Below is a small trained network, with its code and all its weights. Each question gives an input and a class and asks what happens when units are switched off, that is, made to give their printed mean instead of their output.

import numpy as np


def w(rows, s, z=0):
    codes = np.array(rows[::2]) - 128.0
    scale = np.full(codes.shape[1], s)
    scale[-1] = z or s
    return codes * scale


def f(y):
    return y / 2 * (1 + np.tanh(0.7978845608 * (y + 0.044715 * y**3)))


def log_softmax(a):
    a = a - a.max(-1, keepdims=True)
    return a - np.log(np.exp(a).sum(-1, keepdims=True))


def net(x, mask):
    res = np.array(x, float).reshape(1, 2) / 4 @ E
    y = f(res @ A[0][:, :-1].T + A[0][:, -1])
    res = res + np.where(mask, y, B[0][:, -1]) @ B[0][:, :-1]
    return log_softmax(res[-1] @ U[:, :-1].T + U[:, -1])


A, B = {}, {}
E = w([
[169,184,170,129],'x0',
[176,164,30,6],'x1',
],0.012)
A[0] = w([
[191,212,116,88,255],'N1',
[114,85,139,113,116],'N2',
[35,51,156,167,191],'N3',
[121,156,177,246,197],'N4',
[103,33,16,32,196],'N5',
[129,163,101,133,100],'N6',
[67,20,128,224,192],'N7',
],0.012,0.0072)
B[0] = w([
[236,213,117,50,223],'N1',
[111,127,138,158,131],'N2',
[178,49,134,186,216],'N3',
[72,43,235,58,240],'N4',
[50,122,5,161,254],'N5',
[114,173,149,158,131],'N6',
[192,60,169,210,237],'N7',
],0.019,0.015)
U = w([
[191,190,136,75,212],'0',
[36,144,61,220,44],'1',
[122,7,222,234,171],'2',
[89,117,228,44,103],'3',
[142,31,65,200,93],'4',
[23,148,155,120,34],'5',
[45,177,153,198,1],'6',
[58,182,1,101,198],'7',
],0.0065,0.0032)

Each question gives the input, the list of numbers given to net, and the class t.
The units are the neurons (one row each of A and B). Each row of codes is followed by its name. A weight is (code - 128) times the scale printed after its matrix; where a second scale follows, it is the last column's (A, B and U).
mask holds one flag per neuron, in row order. A switched-off neuron (its flag False) gives its mean, the last column of its row in B, instead of its output. The means were averaged over made-up inputs and are rounded, as every weight is.
A unit's drop is (log p(t) with every unit on - log p(t) with that unit switched off) / (log p(t) with every unit on - log p(t) with every unit switched off).
The circuit of an input: a set's keep is (log p(t) with only the set's units on - log p(t) with every unit switched off) / (log p(t) with every unit on - log p(t) with every unit switched off). Starting from all 7 units, units are removed one at a time, each time the one whose removal leaves the highest keep (on an exact tie, the one counted first), for as long as the keep stays at least 0.8.
circuit, biggest first: the units of the circuit, biggest drop first
k most important neurons: the k neurons with the biggest drops, biggest first
drop when u is switched off: that unit's drop, to one decimal
input [4,-1], class 3: circuit, biggest first : (N5, N7)
input [0,8], class 7: circuit, biggest first : (N5)
input [8,-4], class 3: circuit, biggest first : (N7, N4)
input [4,-2], class 3: circuit, biggest first : (N7, N5)
input [2,-1], class 3: circuit, biggest first : (N7, N5)
input [5,-1], class 3: circuit, biggest first : (N5, N7)
input [2,2], class 0: 2 most important neurons : (N5, N1)
input [5,4], class 0: 2 most important neurons : (N1, N5)
input [5,0], class 0: 2 most important neurons : (N5, N4)
input [3,8], class 7: drop when N5 is switched off : 1.2
input [8,-2], class 3: drop when N4 is switched off : 0.1
input [6,5], class 0: drop when N1 is switched off : 0.4
input [2,3], class 7: drop when N7 is switched off : 0.4
input [7,6], class 0: circuit, biggest first : (N1)
